Below are the code and all the weights of a small trained network. Each question names an input and a target symbol and asks about switching units off, where a switched-off unit gives its printed mean instead of its output.

import numpy as np


def w(rows, s, z=0):
    codes = np.array(rows[::2]) - 128.0
    scale = np.full(codes.shape[1], s)
    scale[-1] = z or s
    return codes * scale


def f(y):
    return y / 2 * (1 + np.tanh(0.7978845608 * (y + 0.044715 * y**3)))


def softmax(a):
    e = np.exp(a - a.max(-1, keepdims=True))
    return e / e.sum(-1, keepdims=True)


def log_softmax(a):
    a = a - a.max(-1, keepdims=True)
    return a - np.log(np.exp(a).sum(-1, keepdims=True))


def net(x, mask):
    ids = ['αγδηθσ'.index(c) for c in x.split()]
    T = len(ids)
    res = E[ids] + P[:T]
    r = res
    for j in range(2):
        rows = slice(3 * j, 3 * j + 3)
        q, k, v = (r @ M[0][rows].T for M in (Q, K, V))
        z = softmax(np.where(np.tri(T) > 0, q @ k.T / 3**0.5, -1e9)) @ v
        o = O[0][rows]
        res = res + np.where(mask[j], z, o[:, -1]) @ o[:, :-1]
    y = f(res @ A[0][:, :-1].T + A[0][:, -1])
    res = res + np.where(mask[2:6], y, B[0][:, -1]) @ B[0][:, :-1]
    return log_softmax(res[-1] @ U[:, :-1].T + U[:, -1])


Q, K, V, O, A, B = {}, {}, {}, {}, {}, {}
E = w([
[164,145,133,148,89,162,142,128,57,64],'α',
[86,182,24,157,52,144,118,35,160,119],'γ',
[108,150,167,168,100,141,176,68,201,76],'δ',
[113,133,176,163,121,66,107,41,59,39],'η',
[195,116,55,183,100,111,122,53,253,148],'θ',
[85,129,69,239,95,21,76,146,144,92],'σ',
],0.021)
P = w([
[140,138,60,163,55,127,175,148,129,70],'0',
[185,49,102,178,129,158,194,89,42,121],'1',
[173,62,166,124,114,107,49,104,116,60],'2',
[189,111,123,87,64,92,189,221,160,70],'3',
[164,82,74,164,146,168,199,121,76,150],'4',
[114,180,122,148,103,163,75,125,138,114],'5',
[166,111,141,97,73,18,113,151,153,98],'6',
[132,44,119,168,152,82,184,103,88,147],'7',
[127,222,163,146,139,178,63,139,146,120],'8',
[106,133,197,74,72,46,158,233,176,155],'9',
[138,100,114,171,183,69,166,101,72,132],'10',
[88,246,160,171,167,117,30,150,166,175],'11',
[234,174,209,71,121,40,152,200,178,180],'12',
[127,59,112,122,172,112,182,101,104,156],'13',
],0.013)
Q[0] = w([
[168,132,138,155,9,110,205,134,111,97],'H0',
[89,122,151,84,159,141,82,173,142,155],'H0',
[124,102,146,144,113,145,188,155,116,125],'H0',
[177,160,165,106,66,81,106,152,159,120],'H1',
[145,166,118,163,147,172,56,108,100,140],'H1',
[129,204,124,85,69,103,80,135,138,72],'H1',
],0.013)
K[0] = w([
[121,237,202,75,181,151,67,121,145,203],'H0',
[108,82,123,142,97,198,153,75,136,48],'H0',
[177,158,130,90,115,49,96,139,143,182],'H0',
[87,200,180,125,228,113,33,114,120,213],'H1',
[59,77,125,145,197,50,229,135,94,121],'H1',
[92,254,188,100,227,108,91,145,166,188],'H1',
],0.0076)
V[0] = w([
[66,113,106,137,184,80,56,74,32,161],'H0',
[175,171,120,192,96,126,118,210,109,95],'H0',
[165,114,98,200,78,51,76,132,204,157],'H0',
[148,112,2,120,80,68,123,139,64,105],'H1',
[191,86,139,181,50,136,144,113,119,159],'H1',
[113,65,102,150,53,192,118,145,194,159],'H1',
],0.0087)
O[0] = w([
[103,214,107,131,148,153,88,114,97,176,57],'H0',
[162,34,219,95,141,101,74,162,133,157,255],'H0',
[67,51,142,178,138,147,89,138,134,81,204],'H0',
[101,153,121,43,119,111,133,120,155,142,214],'H1',
[113,146,249,167,167,153,124,113,110,235,224],'H1',
[176,148,178,172,213,70,106,151,132,86,120],'H1',
],0.011,0.0094)
A[0] = w([
[100,101,106,164,206,139,250,42,53,164,157],'N0',
[91,127,150,100,48,125,110,151,117,50,102],'N1',
[99,114,180,79,105,55,143,190,139,100,252],'N2',
[149,143,164,92,202,137,121,85,68,255,56],'N3',
],0.0077,0.0035)
B[0] = w([
[184,154,89,58,92,140,64,130,252,136,157],'N0',
[125,106,96,76,127,93,142,231,171,135,185],'N1',
[194,209,93,191,134,106,144,86,129,138,254],'N2',
[98,98,64,175,131,76,106,112,122,16,174],'N3',
],0.013,0.014)
U = w([
[116,51,25,200,80,148,252,94,46,43,2],'α',
[113,20,96,26,254,95,152,210,194,112,39],'γ',
[46,131,202,239,98,204,134,132,56,125,228],'δ',
[61,80,133,85,2,142,156,133,101,77,118],'η',
[194,123,146,100,131,166,168,80,126,208,212],'θ',
[109,233,56,101,200,177,81,149,174,6,106],'σ',
],0.0054,0.0035)

Each question gives the input, a string of symbols that net reads in full, and the target symbol t.
The units are the heads (3 rows each of Q, K, V and O) and the neurons (one row each of A and B). Each row of codes is followed by its name. A weight is (code - 128) times the scale printed after its matrix; where a second scale follows, it is the last column's (O, A, B and U).
mask holds one flag per unit, heads first, then neurons. A switched-off unit (its flag False) gives its mean, the last column of its rows in O or B, instead of its output. The means were averaged over made-up inputs and are rounded, as every weight is.
A unit's drop is (log p(t) with every unit on - log p(t) with that unit switched off) / (log p(t) with every unit on - log p(t) with every unit switched off).
The circuit of an input: a set's keep is (log p(t) with only the set's units on - log p(t) with every unit switched off) / (log p(t) with every unit on - log p(t) with every unit switched off). Starting from all 6 units, units are removed one at a time, each time the one whose removal leaves the highest keep (on an exact tie, the one counted first), for as long as the keep stays at least 0.8.
units of the circuit, in order: the units of the circuit, biggest drop first
unit that matters most: the unit with the biggest drop
k most important neurons: the k neurons with the biggest drops, biggest first
heads that matter: for each layer, one digit per head in row order, 1 if its drop is at least 0.15 and else 0, layers parted by /
input α θ η δ, target η: unit that matters most : H1
input η α α δ δ θ θ, target δ: units of the circuit, in order : (H0, H1, N1)
input γ α η α η α α σ σ α δ α θ σ, target δ: 2 most important neurons : (N0, N1)
input α δ δ η γ σ α η η α α δ η, target α: heads that matter : 01
input α γ η σ, target η: units of the circuit, in order : (H1, H0, N2)
input γ γ δ α α α α η, target σ: 3 most important neurons : (N3, N0, N2)
input α α α α δ γ α σ δ θ α, target γ: 3 most important neurons : (N1, N0, N3)
input γ α δ α α η δ α, target σ: units of the circuit, in order : (N0, H0)
input α α γ α γ δ α γ γ σ, target σ: units of the circuit, in order : (N2, H1)
input α γ η δ α α α α α α, target θ: units of the circuit, in order : (H0, N2)
input α δ η η δ, target σ: units of the circuit, in order : (H0, N0)
input η α θ δ α δ θ δ, target γ: 2 most important neurons : (N0, N1)
input α η α α δ σ δ θ, target δ: units of the circuit, in order : (H0, N1)
input δ δ η α η δ δ σ σ η δ δ σ, target α: units of the circuit, in order : (H1)
input α η θ α δ, target γ: units of the circuit, in order : (N0, N2)
input α α α σ γ, target δ: units of the circuit, in order : (H0, N0)
input γ α δ, target δ: units of the circuit, in order : (H1, N0)
input δ σ θ δ η α α δ θ α, target δ: 2 most important neurons : (N2, N0)
input γ α θ δ α α θ η, target γ: 2 most important neurons : (N0, N1)
input α α α δ α α θ α δ α η, target σ: 2 most important neurons : (N0, N3)
input η δ δ θ, target α: unit that matters most : H0
input α α δ α η α α α γ α γ, target η: 2 most important neurons : (N2, N3)
